Each row is shifted at random along 8 fixed directions that mean nothing.
Known rows, with every step that occurs:
rapu-tefo-navo-rizev-vukap-ganibuk: [ 122  100   58  143  176  147  -76 -269  320  -39   53   52   -1 -191
 -264 -336  157  -33  245  341 -196 -156   35  -76    1 -215  217 -129
 -502   96   34  442 -137  230  195  331   88  155  -52   -9  476 -392
  -36  143  -77 -383  191  -56  493   15  238  -11 -163  204  -91 -110
  415  198  623 -341  131]
fege-navo-tefo-ganibuk-rapu-mafek-voke-rizev-vukap: [ -69 -127   74   55  118  324 -228  -90 -184   37 -168 -243 -119    5
 -147 -157  307  201  -12 -106   -5 -263  251  136  -85 -117   26 -153
  -17  255  299  126   -9  -56   90   86    0  -93 -213  211  375 -127
   -6   62 -177  144 -142  156  385   19  126 -290  -57 -167   70 -137
  134   71  180   26  140]
mafek-tefo-rapu-ganibuk: [  56  -55 -102  104  133 -104  -88 -108  -17   15  -26  -17 -216   81
 -224  136  168  161   -9  -39   46  -37 -149   74   16  -36   67   -9
   94  -89  218 -158    7 -338  176  -60  164  -47 -165  276  214  263
  -36   72  240  179 -238   15  154 -185  -81 -117  -76 -127   92  -74
  309 -107 -367  183  152]
rapu-tefo-navo-rizev: [ 183  119   19    1  -89  156  -11 -180  215  -27  -52   94  -26   46
 -302  -27  -50  -10   50  291  -85  -75   -6 -181  129  -13   35  -22
 -318  -18 -192  260  -81  128   94  207  -88  140 -154   76  263 -141
  -37  103  142 -244  219 -247  167  -18  -17   59   35  166 -160 -104
  178  -24  428  -95  -79]
funek-rapu-ganibuk-tefo-navo-rizev-mafek-fege: [-193  176 -154   50  159   -8  -95  151   97  101 -387  203 -283   23
    9  -87  365 -153   82 -127 -221  -75  -85  372  121 -185  171  222
  303   21  484 -460 -195 -179  218  -82  201   32  397  144   80  125
   35 -143  352 -334 -114   57  212  126  119 -200   63 -270  334  165
 -228  160   24 -140  271]
navo-vukap-rizev-voke-fege-tefo-ganibuk: [-375  -45  197  -25  141  292  -30  -78 -230 -220 -322 -247  -16  439
  339 -115   61  199   23   59   -6 -136  226 -187  -38   -7   56 -233
 -287  -33  -86  372   -6  124  148  399 -138    4  -27  -46  401 -187
  118  212  -54 -495  -98   59   67   54 -196 -197 -175  183 -148 -205
   89   81   27 -263  278]
rizev-mafek-fege-tefo-ganibuk: [ -73   59 -179   57 -100   80  163  131  182  279   67  -42   12 -308
 -567 -165  319 -155  -73   83 -262   -1   40  308  195  179   42   56
  -82  124  313 -536  -80  146  219  -38  321  142  282  256 -219   23
   73 -210  255   60  254 -325  -89  -73  245   48  209 -102  343  105
 -356   18   38 -114 -144]
fege-voke-rizev-navo-tefo-rapu-mafek: [ 246  129   48   98  152  243 -191 -254  133 -323 -183 -322  -54   49
 -266  -64  222  167 -150  141 -174  -84  112  -14  126   45   -7   34
 -282  122 -161  130  -29  250  117  144  149  -11 -137  100  194  -94
   48   70  206   41  126 -224   94   82  -46   42  -33  -28  -46   -5
  413   29  -82   56   91]
funek-mafek-voke-rizev-vukap-navo-rapu-ganibuk: [  91  123 -149  -88   66  156 -331 -100  332  -98 -183 -370 -231 -392
 -245   44   25  147    4   88   49  -58  -76   47   -9  -59 -223  211
  -14   81  -95 -357   32  -40   14  168   20   47  -71   87  240   66
 -405    6  264   70  -97  -74  183 -147 -249  -62  -66 -132   -3   -6
   48 -244   -8   79  115]
navo-tefo-ganibuk-rapu-mafek-funek-fege-voke: [   0  -16   40  112 -194  462  -53  -85  139   80  -44 -176  139   77
 -329 -520  158  115 -178  122  -18  -11  165  -18  155  -96   83    8
 -299  190  -30  -11  -85  253 -199  126  -52   19    3    0  114 -435
  -39  -36 -337   -1  388  -95  335  -71   82   83   23  -42  149  -30
 -246  154  188  160  217]
mafek-tefo-ganibuk-navo-rizev: [  38  -17  -59   88  201  115  -38 -175  -93   77 -163  -66  -14   97
 -267 -193  376  -60 -178  168   43   60  -81  -42   96  -58  102   70
 -131  176  137  -80  -41    3  247  132  215   78 -137  311  221  -16
   55  194  209  105  -49 -152  145  -74  136    2  -47   35  106    8
  463  102   60   20  242]
ganibuk-navo-tefo-rapu-mafek: [ 219   -2   54   23 -118  -11 -188 -238   39  -73 -150  -95 -120   86
 -313  -45    1  178  -14  155   80  -18 -107 -117   41  -70   63   41
 -272   -2  -93   -1  -79   13   16  114  -65  -59  -14   12  128  -84
 -128  102   67  -57   83 -257   40  -33 -126  113   64   86   -1 -207
  283  -24  193   43   40]
fege-tefo-ganibuk-navo-rapu-mafek-funek-voke-vukap: [ -42  155   37  115   88  -50  -89    6 -104   31 -260  -96 -205   41
 -121 -188  233   12   53  -24  -80 -123  114  195  118   21   41   55
  -93  188  208 -209 -113  -66  222 -194   86  -30   23  198  213  -93
 -109   50   32   67   22  -40  111    7  -24 -114   71   31  233   68
    8  202   76 -108  304]
rizev-voke-fege-vukap-ganibuk-navo-rapu-tefo: [  42  141  176   18  284  -53 -102   86 -114 -152 -259 -148   56   -9
 -142  106 -104   67  107  174  122   79   -6 -215   40  196  119   30
 -103  111 -230 -211 -120   24  243  140   48  -14  -88  229  350   72
  168  126  372 -372   21 -273  -80   68 -305   44   17  221  -79 -104
  273   -2  457 -405  230]
voke-vukap-ganibuk-navo-rapu: [ 122   89   48   30  -88  -44 -226  -42   36   73   84 -256  -71 -189
   -2 -116  -62  -20  258   98  -91 -282   78   71   38  176  121 -263
 -370  -56  -20   40 -177  159   52  -83  -49  213  258 -150  305 -298
 -148   71 -138  -66  279 -114  -89 -159  241    0   24  152   90  -72
  198  198  345 -282  -30]
rapu-tefo-navo-vukap-rizev-voke-fege-mafek: [  53   11  114  -58  217  315  199  122  166  253   22  -39  111  167
    3 -109  210  155   67  157  166 -138   54  -69  -61   11   93   86
  -62  427   -6  330   -7    6   65  281   90  190 -334  186  121   43
   49   38    4 -221   62  -28  123  -19   54 -311   17    7  132 -138
  -81  -40  163 -206  168]
rizev-navo-vukap-ganibuk-rapu-tefo: [-309  -79   75 -112  -74  -78 -317  146  -74  -64 -155 -180 -322  -61
  -75   84  -72   -4  366 -119  -70 -121   33  126  -82 -154  223 -200
   78 -143  219   73 -124 -109  203  -59  -81 -152  182  -83  204  120
  -70  117   21   19 -141   74  198   54  -57 -293  -45  -40   65 -207
  176   20  -25 -358   48]
fege-vukap-navo-rapu: [-242  134   72  -91  -49  -47 -157  147   -4  -62    6 -265  -54  -69
  174  -13  -35   22  103   18 -197 -100  134   78   31  362   27 -158
   -2  -94   45  -31  -51   28  136 -186    7   45  196   29   93 -115
   42   19  -11  130  135  -44 -124  -42   21  -15  118   58   68    3
  -54   61  306 -232  -68]
voke-rizev-vukap-navo: [ 224  194   52   -7  154  189 -193 -102  203  -19   48 -379   97 -122
 -240   30  182  -70 -299  264    3  -45   52   24  -62  134 -131  106
 -285  124 -252  -78  -38  249  -58  391  140  209   36   78   36 -389
 -176    7   99 -341  256 -189 -106 -120  146   45   25  108  -66  168
  389  -21  339 -148   14]
fege-voke-vukap-ganibuk-tefo-rapu: [ 119   44  162  -40  155   -9 -226  -95   70 -210 -249 -142 -138  202
  298  168  141  210    3   82  222   64  -33  -43  -65  186 -140   40
  -13  127 -303   24   -4 -114 -188   45   49   74 -235  130   97   88
 -151   -2  226  282  102 -120 -139 -217 -199   60  -22   59 -117  117
  572   65 -335   45  175]
voke-fege-mafek-tefo: [-142  -44   45  103 -117  182  162  191 -407  -15   22 -167  188  186
  -78  -82 -126  101  196  -32   39 -100  228 -196   94   24  -65  -73
   35   96   76 -126  -46 -175  135  -19 -204  -69  -97  322   58  309
  273  148  -36  -64   26  -61    7   69 -126 -305   52  -40   96 -300
 -503  -55   17  101  132]
tefo-navo-rizev-vukap-ganibuk-rapu: [  52    6    7 -110   48   49 -161 -131  180 -195 -359  -86 -174 -192
  -83   88   97    3  149  172  112  -57 -146  -31    6 -121  -34  116
  -49 -131  -54  -16  -28   36  -41  450 -113  142   61 -155  343 -264
 -308   61  194 -234  -11 -146  138 -164  -51  -74  -77   63  -99  -13
  -29  -38  232 -109  109]
voke-vukap-navo-rapu-tefo: [ -46  169    7  -86   74  100 -172  210  233 -112   -2 -392 -137 -159
   59  233  -99   83  341  154   96   88 -101   54   70  154  -24  220
   20   39 -168  194 -129  -99   44  152  -11   40   50   61    5  339
 -168   64  323   68  124  -63   -7  -58 -239 -105   93   58  107  -11
  224  -37  170 -180   80]
funek-mafek-voke-fege-vukap-rizev-navo: [   1   35   64  -93  -36  124  -80  -78  -94  -84 -116 -223 -177   47
   83   35   56  173  -31 -115 -120 -289   78   54 -101   43 -185  -62
   97   -9   67 -288    6  -56    6 -153  -17   12   50    6  303  -19
 -111  -25    9   44 -105   39  -46   42  -63 -155  -33 -147    8   27
 -378  -79   29  -33  179]
vukap-ganibuk-navo-rizev-voke-fege-tefo-rapu: [-270  -22  117  -42  -57   14  -32  219 -331   88 -342 -170   65  244
  195  -80   18  -12   65  -17  150 -207  189  -57  -23  128   88 -270
   42   11  -63 -404  -98 -128   55 -138 -228  -35  -23  -33  222 -368
   49   32  -55 -467   59 -140 -342  -61    2 -263  105  115   11 -137
   11   24  275 -314  110]
funek-tefo-rapu-mafek-fege-voke-vukap-rizev-navo: [  15  120  130  127  235  258   40  -46   32 -294 -122 -198  -12   56
  -38 -312  263  303  -78  115 -139  -94  112   55   50  -16   39  135
 -203  176   57   29  -71   -9   87  145  123   32   45   84  384 -130
 -101   90   74 -315   99   25  247  134  -39   71  -24    8   75   74
  311   76   16   10  378]
voke-vukap-ganibuk-rapu-mafek-fege-navo: [ -23   61   22  -29  -99   49  -59  185   19   18  -18 -252   41 -227
  -49 -101   16  169  123   79  120 -147   63  146   47  176  -88  115
  -67  152   -1  -45  -96  -29 -164   96 -114  191  117   22  152  -24
 -134  -31   23  100  319 -116   33 -179   94   -5  130   28   74   40
  105   55   88  -95   83]
navo-tefo-ganibuk-rapu: [-164 -117  -33   49 -112  301 -227  -56   32 -101 -279 -133 -105  216
 -122  -95    4   84  145   75  105  212  -71  -33  131 -173  130   94
 -114 -110    0   83  -92  -46   35  284 -127 -116   25   60  251  -38
  -49  110   78   93   33  -80  325  -21 -179  -76  -37  -35   15 -167
   36   95   66   96  140]
fege-navo-rizev-vukap-ganibuk: [-169   62  116  -72 -121   44 -153 -109 -109  -62  -89  -69  -98 -215
   -6  -34   51  -97  -46  -18 -133 -348  319   -6 -106  103 -105 -434
 -160  -70  -27   14    1  105 -113  -30 -195  105    3 -212  242 -428
  -96    5 -230 -239   69   -2 -124  -73  157  -81  -15   79 -214  -35
  150  -16  375 -185 -173]
vukap-navo-tefo-rapu-mafek-fege: [-216   -7   58 -114  -88   85  -63  175 -210  147  -72 -173  -50  134
  -65  123  159  295 -166 -130  -13  -77   46  115  -28  190   91  -33
  241   44  128  -60  -82 -243    7  -36   35 -171  130  107 -162  227
   61  -61   61  -26  -56   53 -299  -88  -96  -68  185 -113  185  -68
    7  -79   -5 -104  109]
vukap-ganibuk-tefo-navo: [-133 -112   69  -96  -65 -303 -180   58 -333  157 -349  116 -218  357
   80  130  -29   37  156  -81  100  -54  -31  -41 -102   34   93 -194
  207  -45  112 -203  -81 -434  197   -9 -101 -164  -80  268   27  343
   13  128  151  347 -220  -22 -249 -117 -170 -110   23  -18 -125 -184
  367    0  103 -200  127]
ganibuk-tefo-rapu-mafek-funek-fege-navo-vukap: [ -13   27   65   55 -246   74 -108 -126   39   81  -19 -129 -110   17
 -440 -132  108  178 -187    4  -31 -162   44   33   26  112   -3  -48
 -176  -34   54 -175  -32 -115 -101    2  -37  -90   76   37 -136   41
 -128  -71  -73   94  187 -133  -23  -97  -40  139   69  -90  101  -51
 -156  -53   46   81   -6]
fege-navo-rizev-vukap-ganibuk-rapu-mafek: [-176   57  -69  173  384   85  -57  -81  256  -32   -8 -206   65 -448
 -255 -435  297  -85   96  197  -85 -157   79  167    0  -98  174   22
 -256  294  225   98   44  127  266  303  223   57 -103  -47  223 -129
  -13  111   25  -21  -25  -48  281   39  264   -9 -169  -55   39 -127
  463   86  461 -279   33]
funek-tefo-ganibuk-rapu: [  -9    2  -24  103  133  145 -149  -29   95  -14 -201  -86 -169  254
 -154 -115  109  -75  -36   68   62  165 -117   98   61  -69  111  184
  -33    4   55 -362  -52 -204  152  114   81  -83  -24  235  270  -54
 -227  119  182   41  -61  -58  242  -20 -118   54  -60  -63   18   43
  269   34   93   44  169]
vukap-ganibuk-rapu-mafek-voke-fege-tefo-navo-rizev: [-130  -66   61  -65 -249  191    0   96 -180  100 -206 -145   66  222
   10 -224   26  188   10   40  144 -282  169    8   29   -2    4  -97
    4   89  -19 -312 -103 -101 -167  -12 -295    5  -90   12  203 -284
  -45  -36 -175 -102  246 -124   13 -221   44 -217  111   58  -44  -90
 -134   -6  184  -44  138]
voke-rizev-mafek-fege-tefo-rapu-ganibuk: [ 129  111   -1  139   54  142 -249 -259 -134 -161 -173 -113  -86   65
 -228   66  202  265 -152   38  -21 -236  153   50  -31 -141 -106   49
 -200  -73  168 -289    4   20   15  150   31  -83  -19  201  249 -106
 -199   22  118 -382  -53  -62  171  -56  -16 -136  -76   18  -14  -29
   87 -137 -350  112  109]
voke-fege-navo-vukap-ganibuk: [-193  -34  106 -110 -190  120  -14   34 -179 -167  -69 -372 -134   81
  226   37 -143  142  365  -66  111 -329  150 -166 -132  -34 -120 -303
  -56  -70  -60  228  -59  -59 -157  115 -366  -76  -69 -122  195  -51
  -46   96 -207   15   -3   62  -39   26 -124 -344 -101   37  -88 -227
 -264  -60  128 -134  -31]
mafek-tefo-rapu-ganibuk-navo-rizev-voke: [ -63 -109  -40   77 -123  108  -50   47 -166   65  -74  -17  -36  -71
 -226 -127   79    8   33  -41 -146 -303  157    8  135   19  143 -327
  -75 -157  206 -194  -97  -69  166 -249  -96   81   36   49  419 -376
  138   40  -84 -380   21  -43  222  -80  121 -145   70  -22  123 -165
  -39  -32   97  -27   66]
vukap-ganibuk-navo-rizev-voke-fege-mafek-tefo-rapu: [  75   81  -88   51  117   33  -19  -54  162  129 -124 -256  -67 -109
 -255 -107  313  -43   11   92   74 -143 -101   99    8   87  139   14
  -79   99   36 -334 -105  -70   77   41  169   46   -9  -43  125 -126
  -76  -29  179  -74   64 -265 -241 -178  122 -113    7  -40  139  -20
   29  -10  158 -283  116]
rizev-voke-fege-mafek-funek-tefo-navo: [ 244   -7   31   43   25  190  209  147   31   -8   24 -198   60 -284
 -280  -89  -42   86  220  -22   59 -250   99 -127   21  -82  -32    6
    9  179   37 -208  -12  -24   -1   88  -53  -46 -180   48  302 -134
  -57   19  -97 -123  -38  -36   96   69 -193 -167   -2  -84  113 -142
 -740 -227  268 -113  190]
rizev-voke-fege-mafek: [  38  -40   72  150  -77  222  119   -7  -43 -437  -83 -217  150 -308
 -149 -206 -230  128  483   88  -68 -153  202 -314  116 -203  -18  -74
 -315  -89  -99  157  -99  249  -34  289 -320 -101    7  -87  423 -248
  211  122 -165 -432  110  -52  419  226 -293  -99 -110  165 -126 -261
 -504  -86  240 -215  202]
fege-voke-vukap-ganibuk-tefo-rapu-mafek-funek: [ -75  -66  121  -59  161  -38 -207  163 -101  -96 -240 -149  -63  161
  353   44   76  360  121  -37  347    7   40  -30 -103   20 -206  110
  275  348 -105   27  105 -367  -83  -27    5  -80 -410  231   38  438
 -190   62  149  487 -106   57  -45 -167 -329  -59   -7  -91   28  -63
  260  -73 -322  162  302]
rapu-ganibuk-navo-rizev: [  14   47   37  -32  208   81 -159  -23    6   72 -276  259   75  -77
  232 -290  210   45  -93  115  267 -105  -25  -74 -143 -348  -13  135
  -20  288    0  -12  -17   64 -136    4  -52  147 -312   80  191 -359
  -82   72  -66 -351  -35   51  257   63  135 -135  -65  117  -12   -5
  465   56  -19  -23  220]
mafek-voke-rizev-vukap: [ 103   33  -54 -109  -49  224 -115    6   41 -128 -229 -342  -15 -134
 -275  135  -27   64 -208   91  -35   29   81  -68   96  166 -257   12
  -63   11 -272 -167  -21  109  110  215  -29  157  -24  190  267 -117
  -73  -64  336 -174  148 -268  -57  -94 -133   49  132   -8  -99   69
 -230  -53  240   50  -59]
tefo-rapu-mafek-fege-navo: [  21  -32   41   61 -176  -16   14 -168 -179 -188  -60  -42    3 -119
 -301  -69  110  437 -101  -45  -32 -284   98  -29   63  103  -71  -78
 -143 -115  118  -48   25    3 -147   98 -134  -36   55   30  207  -63
  -39  -19  -84 -132   78  -42   49 -100  -12  104   43   49    5  -33
  -78 -149 -192  117  -19]
navo-vukap-rizev-mafek-voke-fege: [-121  -15   33 -149  126  471   65 -155  279 -116  -86 -310  -45   52
  248 -168  326  253  -52  153  138  -76  -23  -21 -121 -211  -80  171
 -186  181  -83  333   19  239 -212  508  106  133    8 -237   42  -58
 -232  -71   25 -178   88   22  167  -49  -37 -141 -120   25   44   46
 -151   -1 -124  -50  254]
navo-tefo-ganibuk-rapu-mafek-funek-fege-voke-rizev-vukap: [-138   34  109   85 -216  395 -227   41 -195  -37 -340 -269  175  241
 -447 -281  -73   37 -284  150 -103   75  329 -137  279  150  -40  -85
 -311   56 -219 -227  -90  211  129  260 -181   67  139  263  244 -265
   67   96   12 -353  371 -307  107  -39 -142  152  142   35   -6 -157
 -177  136  446  104  175]
mafek-tefo-rapu-ganibuk-navo-vukap-rizev-voke-fege: [-129    4  -12   64   33   88    0  -53  -72 -368 -397 -283 -168  148
 -163  -68   89   94  216  121 -179 -140  -18  -99  201    7  110 -104
 -244 -266   12   33 -206  -15  313  268  -77   54  218  123  498 -123
  183  149  322 -453   40 -185  275   67 -215 -124    5  109  -24 -158
  138   81  148 -217  355]
rapu-ganibuk-navo-vukap-rizev-mafek-fege: [  13   91  113 -207  127  -13 -173  -63  -66  147 -357  266 -106   47
  133  -64  381  143 -350   26  171 -178  -24   65 -206 -126  -68  102
   19  243   61 -177  -58   87 -191   77  101  244    1  130  -10 -182
 -159  -78   93 -400   -4  -28  -23  -73  112  -60   69  115   30  130
  418   28 -255 -131  243]
vukap-ganibuk-navo-rizev-mafek: [-166  -70  -29  -20   10  -84 -117   -6  -51   70 -191 -101   92  -66
   38 -340  -28  -22  169  214  211  -84   73 -182  -49 -210   62  -99
 -190  172  -25 -165   31   62  109  202  -97  -15 -160  -31  156 -107
 -174  209  -37  -32   -4 -172  -60  -77  -26    2  -61  150  -78 -289
  415  -87  311 -235   62]
mafek-voke-rizev-vukap-ganibuk: [  79  -23  -32   50  249  136 -181 -138  -29   22  -68 -313  -21 -122
 -154  -93  189  114 -130    1 -118 -183  134   59  -77   12   15 -199
 -138  132   71  -21  -13   74  283  136  210   42  -71  159  425 -173
  -34   17   68 -108  -88    9   60  -97  151  -50 -109  -61   -7  -13
   56  100  223 -164   89]

Rows:
[-189  -51  140 -180  -80  273 -156  239  -49  -25 -154 -185  -95  266
  376   34   29  109  166  -39   61 -201  260   26   -6  160 -121 -234
  125  129 -117  188  -32  -14 -108 -127 -170  165 -242   45  134  -83
  -41   23 -104   47  112   65  -74  -79  -32 -326   91  -21   58  -22
    7  -38  -68  -12  -23] | fege-voke-vukap-rizev-navo-rapu-tefo-ganibuk
[-258  -24  121  -41   48  255  -59  208   65  -63   14 -206   82 -387
  -88 -216  254  209  106   64  -32   32   84  112  -90 -114   26   89
   23  186  161  167 -137   23 -119  267   18   34  277  -36   32 -238
   -3  -91 -148 -431  162  154  334   21   74 -128   77    7  240   20
  -79  105  291 -150  305] | rizev-vukap-navo-tefo-rapu-mafek-fege
[-427  -25  137  -35   62  225   41  -54 -209  -58 -195 -154   91  307
  165 -185  206  284 -235   87  -16 -120  261  -56   10  112   67 -146
 -285   39   78   66   89  144  125  331   45   97  135  -15  139  -76
  -37   77   -6 -459   32  -52  -94  -96   -9  -65   -8  117   38 -152
  100   13 -233  -85  138] | navo-vukap-rizev-mafek-fege-tefo-rapu
[  88   -2  -28  -66 -269  363 -329   53  -63   72 -161 -303  -78  148
 -388  104    8   74 -163   31   92  -57   71   83   83  -45  -92  136
   -7  -13  -64 -191  -76   -3  -62  119 -173  -11  -39  101   77  -51
 -142   47  106   22  148 -201   23  -36  -22 -198  132 -122   47  -63
  -28 -157   57  171  -54] | voke-rizev-navo-tefo-ganibuk-rapu-mafek
[-202  134  141   46  119  -38  -45  152  -65  185 -135 -212  -53  199
  164 -142  124  115  -43  -89  -14   42   86  163 -121  154   20   63
  196  169  201 -159  -68 -215   92 -246   18  -69  174   71  -26   57
   -8  -65  -75 -168    4   63  -52   43   46 -104    6 -149  277  -26
 -362  211  120  -92  321] | funek-fege-vukap-ganibuk-navo-tefo-rapu-mafek
[-244  127  -52  -60 -403    7 -102   63  102 -152 -139 -149  -16 -113
 -290 -270 -251  113    4  214  119   18  136 -194  120  -80 -242   70
 -161   56 -162 -265  -34  -45 -255  317 -399   69   35  -59  128  -56
 -210   75  -11 -212  297 -248   57 -160 -269  136  100   57 -135 -123
  -27 -265  371  135  -75] | funek-rapu-mafek-fege-navo-rizev-vukap-ganibuk-tefo
[-110  -69  -83  -10   22   77  -70  137  -40   90 -229 -232  -13  -55
  -36  -45  150  279   10  -19   51 -138  -19  144  133  202  -20   46
   84   80   29 -147   -6 -150  214  -33   29   97   31  101  242  183
  -54  -40  305  -35   52 -168 -147 -147    0   18  139  -85  200  -69
 -140    9   70  -28   58] | tefo-rapu-mafek-voke-vukap-ganibuk-navo-rizev
[ -57   39  -46  -69  140  269  171   81  315   -6   -1 -311   11  107
  -82  -47   32   77   95  174  194 -142  -22  -66  -40   19   44   44
  -51  141 -156   94   -3  -35  -64  396   -1   -1 -369 -136   20  -15
  -54    7   63 -171  -24  -73 -155  -17 -177 -241  -44  -38  -46 -115
  -24 -307  358 -224  -28] | vukap-rizev-voke-fege-navo-rapu-tefo
[  26  117   -7   61   36  119  179   46  -26  168  -47  -86  114   62
 -158 -255   19   24 -190  156   59 -130   92  -72  171  152   53  104
 -146  188  -77 -164  -55   20  108   98   11  212  -68   45  348 -179
    8   55   70 -132  203 -243  -57 -139   -9  144   29  -24  100  -40
 -201   57  403 -117  205] | funek-voke-fege-vukap-ganibuk-rapu-mafek-tefo-navo-rizev
[ -45   95   43    3   59  139 -159 -121   31  -22 -273 -183 -394  249
  117  -64  444  102  104  -82 -179 -239   41  374  -36    4    0  -10
    9   75  290  -22 -193 -130   77 -223   77  -27   66   90  140 -149
  -78  -84    4   61    2   73  161  -23  141 -356   44  -26  175  162
  -28  240  -38 -104  245] | fege-tefo-ganibuk-navo-rapu-mafek-voke-vukap-rizev
[ 190   90  113   89 -218  144 -326 -382  -28 -223 -115   52 -296 -165
 -461  178  172  248 -127  -39 -259 -304   28  108   39  121   11 -107
 -275 -336   71    5 -181  -59 -151  -32  -61  -73  271 -133  203 -107
  -32 -108  102 -296  137 -123   91  -61  -15  226   24   13  -86   55
   11   -5   53  -63  -31] | ganibuk-tefo-rapu-mafek-fege-navo-rizev-voke-vukap
[ 168   52   34   84  144  168  -39 -216  236  -84  103 -237 -111  136
  114 -196  326  171  182  177   53 -334 -108   77 -189 -197  -51   57
 -196   35  172   12  -87    1 -121  143  135  119  -93   18  274 -333
 -149    0  -90 -106   99  -18  263  -33  190 -261 -152    2  128    4
 -110   16  138  -65  229] | voke-fege-vukap-rizev-mafek-tefo-rapu-ganibuk-navo
[ -73    7  185    3  -22  198   -1  -11 -232  191   29 -162   19  200
   15  -75  277  194 -105  -67   78 -354  133   65 -119  187   62 -201
  -86  166   54  -43  -97  -73 -146  -26  -14   38   -1   76  -27  -24
  100  -66 -149  -48  166   -7 -195  -61  219 -197   26  -13  113  -11
   88  107   83 -125   61] | voke-fege-navo-vukap-ganibuk-tefo-rapu-mafek
[  35  190  111  141  168  202 -268 -190   26  -32 -176 -260 -167  141
 -254   -3  332  197 -280  -85 -228  -55  122  225  -13   92   71  -20
  -66   54   66  -57 -104  -74  102   13  239 -120  253  -21   95   25
 -105 -121   87 -292   22   19  -21  -45  -10   14  -36 -177  152   55
 -106  212   82   11  363] | navo-tefo-rapu-mafek-funek-fege-voke-rizev-vukap-ganibuk
[  85   75  -83  -52 -207   -7 -177  -13  250   38   98 -221 -225   53
  107   36 -156   67  173   61    8 -379   75  101  -32  -86 -246  -84
 -139 -106  -26  -87   27  -13 -145  132  -88  202   25 -163  223  -39
 -467   19  -56   -3   91  -21  -96 -225 -110  -63   -1  -60   -8  -80
 -245 -252  134   15  -34] | voke-vukap-rizev-mafek-funek-rapu-ganibuk
[ -32   77 -123   47  223  149 -143   46  578  131   25 -162  -98   36
  -23 -240  162  -96  165  265  382  202 -219   40  -60 -368   -3  359
    0  351   10  -76   28  -67 -111  322   94  115 -304   28  195 -169
 -409   75   37 -160   22  -20  371 -126   23 -202 -130  -80  225   40
  153 -115  228   52   69] | funek-rapu-tefo-ganibuk-navo-rizev-vukap
[ 128   80  168    0  246  -17  -17   86 -317   59 -249   75 -151   73
  -77  364   99   54   -2 -194  -35 -258   76   68  -24  151  150 -163
  207   -5  123 -385 -131 -136  160 -216   53  -67  -52  194  216   11
  228  -56  178 -457 -257   28 -157   37 -121 -312   11   -5   81  -10
 -130  -29  -25 -242  211] | rizev-voke-fege-tefo-navo-rapu-ganibuk
[ -21 -143  -39 -144  -67  111 -367    4    0 -120 -415 -312 -177  116
 -220  170   73  248  -53   77  352   70 -134    2   -8  -70 -269  293
  169   15 -133 -297   27 -171 -116  461 -159  -52 -213  345  167  143
 -306   85  311  194  -59 -155  146 -272 -352  -28   27   -2 -100   10
  133 -270  -67   97  119] | tefo-ganibuk-rapu-mafek-voke-rizev-vukap-navo
[  12  -70  230 -148  -46  144 -103 -170 -289  -16 -524  357   56  255
  123 -237  190  296 -274  191  177 -161  170 -307  -51 -172  -89  -71
 -253  187 -167  -62  -63  166 -166  321 -166  242 -239  388  303 -225
   29   86   35 -237  174 -113  224  -68 -130   33   81  304 -298  -23
  722   42  -62  -15  386] | rapu-ganibuk-tefo-navo-vukap-rizev-mafek-voke
[-187  135 -192 -116   17 -269 -149  175  143  132 -369 -201 -252   -5
  -49    3  106 -225   84    6   90   -4 -134  189   36  -31   -3  138
  258   73   69 -622  -28 -209  198    8  133  -64  159  -54  -75  235
 -346  -26  401  133 -100 -237 -403 -115 -139  -40  119 -138  133    8
  -64 -106  287 -258   87] | vukap-ganibuk-navo-rizev-mafek-funek-rapu
[ -55  193   16   71  340  192 -231  -83   13 -248 -292 -423  -38  -54
 -269 -121  311  226 -134  170   85   62  -22  110   -3 -168   79  406
 -167  248  115    1  -49   61  198  413  185  -93    3  153  192  112
 -115  162  340 -116  -30 -126  257   81  -10 -176 -108    0   78   12
  513   60 -249 -108  350] | voke-rizev-navo-vukap-ganibuk-rapu-mafek-fege-tefo
[ 134   -2  -62   71  227  215 -125 -123   26   35 -250  -60 -123  -21
 -305 -141  349  179   60   61  -60  -49 -124  108   98 -119  223  238
   -2  199  297   28 -131 -146  321  179  214 -116  -45  283   67  312
   71   43  287  228 -112  -27  317   82   46 -119  -17 -155  204  -50
   92  123  147   -1  253] | ganibuk-tefo-navo-rapu-mafek-voke-rizev
[-113  -17  -38   28  143  275 -273   42  -39  143  -18 -338  -55  -94
 -198 -141  352  273  -64  -52   55 -185   17  219 -119 -144  143   98
    8  188  352   88  -34 -116  148  140  171  -81   22   38   93  102
 -108   53   34  -11 -109   93  127    9  255 -288 -102 -222  318  -82
   48   -4 -205  -64  114] | voke-rizev-navo-vukap-ganibuk-tefo-rapu-mafek-fege
[  67  -37  -61   37  -20  180 -105  -66  207  -30  -87   21  -47  -98
 -447  -58   64   67  132  188   83  -79 -105   38  104 -205  182  215
  -97  -27  185 -151  -51   -2   47  289   14  -37   -5   45  182  -65
 -197   27  143 -250   58 -175  410  -94   12  -40    3  -30   98 -147
 -108 -139  126  -69  -14] | ganibuk-rapu-tefo-navo-rizev-mafek-fege
[ 104  -56   37  -12   80   52 -258 -178  -55  -17 -224  -73 -135  169
 -265   -5  320  235 -248   22   57 -196  -63  164   15   89   -3   71
  -62   43  103 -168  -11   55  -30  245  150  105  -69  227  200   -2
  -99   69  157  142   -9 -129  -51 -224   82   94  -42  -21   40   94
  301  -57 -251  -53   74] | tefo-ganibuk-rapu-mafek-fege-voke-vukap-rizev-navo
